Below is a small trained network, with its code and all its weights. Each question gives an input and a class and asks what happens when units are switched off, that is, made to give their printed mean instead of their output.

import numpy as np


def w(rows, s, z=0):
    codes = np.array(rows[::2]) - 128.0
    scale = np.full(codes.shape[1], s)
    scale[-1] = z or s
    return codes * scale


def f(y):
    return y / 2 * (1 + np.tanh(0.7978845608 * (y + 0.044715 * y**3)))


def log_softmax(a):
    a = a - a.max(-1, keepdims=True)
    return a - np.log(np.exp(a).sum(-1, keepdims=True))


def net(x, mask):
    res = np.array(x, float).reshape(1, 6) / 4 @ E
    y = f(res @ A[0][:, :-1].T + A[0][:, -1])
    res = res + np.where(mask, y, B[0][:, -1]) @ B[0][:, :-1]
    return log_softmax(res[-1] @ U[:, :-1].T + U[:, -1])


A, B = {}, {}
E = w([
[125,18,53,81,156,107],'x0',
[30,216,78,167,188,129],'x1',
[100,76,246,127,124,125],'x2',
[124,147,81,109,109,149],'x3',
[155,147,82,205,67,172],'x4',
[87,110,141,117,118,142],'x5',
],0.011)
A[0] = w([
[122,114,155,118,126,153,105],'n0',
[122,104,69,69,98,92,101],'n1',
[70,121,230,136,74,163,147],'n2',
[156,169,101,240,45,178,254],'n3',
[68,153,79,101,83,107,92],'n4',
[161,12,116,167,145,232,191],'n5',
[56,144,79,125,139,197,162],'n6',
[217,99,229,143,65,108,173],'n7',
[59,185,148,167,198,100,156],'n8',
],0.011,0.0048)
B[0] = w([
[133,97,173,72,109,63,139],'n0',
[122,91,139,140,237,67,165],'n1',
[110,92,108,74,184,32,204],'n2',
[94,160,2,183,50,192,248],'n3',
[49,150,132,162,98,78,160],'n4',
[118,63,45,176,194,227,196],'n5',
[38,128,67,132,124,44,192],'n6',
[78,150,51,211,69,80,241],'n7',
[111,168,116,245,129,189,213],'n8',
],0.0097,0.014)
U = w([
[158,39,160,92,189,113,136],'0',
[83,129,133,112,164,5,91],'1',
[179,143,202,86,91,197,2],'2',
[72,213,87,175,128,171,182],'3',
[208,238,140,108,87,151,148],'4',
],0.012,0.0048)

Each question gives the input, the list of numbers given to net, and the class t.
The units are the neurons (one row each of A and B). Each row of codes is followed by its name. A weight is (code - 128) times the scale printed after its matrix; where a second scale follows, it is the last column's (A, B and U).
mask holds one flag per neuron, in row order. A switched-off neuron (its flag False) gives its mean, the last column of its row in B, instead of its output. The means were averaged over made-up inputs and are rounded, as every weight is.
A unit's drop is (log p(t) with every unit on - log p(t) with that unit switched off) / (log p(t) with every unit on - log p(t) with every unit switched off).
The circuit of an input: a set's keep is (log p(t) with only the set's units on - log p(t) with every unit switched off) / (log p(t) with every unit on - log p(t) with every unit switched off). Starting from all 9 units, units are removed one at a time, each time the one whose removal leaves the highest keep (on an exact tie, the one counted first), for as long as the keep stays at least 0.8.
units of the circuit, in order: the units of the circuit, biggest drop first
unit that matters most: the unit with the biggest drop
top k neurons: the k neurons with the biggest drops, biggest first
drop of u: that unit's drop, to one decimal
input [-6,0,5,2,-8,2], class 1: units of the circuit, in order : n2
input [2,1,7,-5,2,8], class 0: top 2 neurons : n6, n5
input [8,-4,6,-7,5,0], class 0: units of the circuit, in order : n3, n5
input [6,-4,8,2,-2,-4], class 0: units of the circuit, in order : n5, n3
input [0,0,4,8,-2,-8], class 4: top 2 neurons : n2, n6
input [-4,-2,-5,5,-3,2], class 4: top 3 neurons : n7, n5, n8
input [3,-3,3,1,0,-3], class 0: units of the circuit, in order : n3, n6
input [5,-8,-6,6,2,-4], class 0: top 2 neurons : n1, n8
input [4,3,-2,-7,-2,-5], class 1: top 3 neurons : n3, n5, n7
input [0,-8,-1,3,-3,8], class 1: top 2 neurons : n7, n3
input [6,-8,8,-5,-3,-1], class 1: top 2 neurons : n7, n2
input [-2,-1,1,-2,-7,-3], class 1: top 2 neurons : n3, n5
input [4,-2,-4,0,-6,-3], class 0: top 2 neurons : n7, n6
input [-5,1,8,-5,-1,2], class 1: unit that matters most : n2
input [-5,-6,-8,-6,-5,-2], class 4: drop of n6 : 0.2
input [2,2,-3,4,-3,3], class 1: drop of n3 : 0.4
input [4,-1,-6,4,-7,-3], class 1: drop of n5 : 0.2
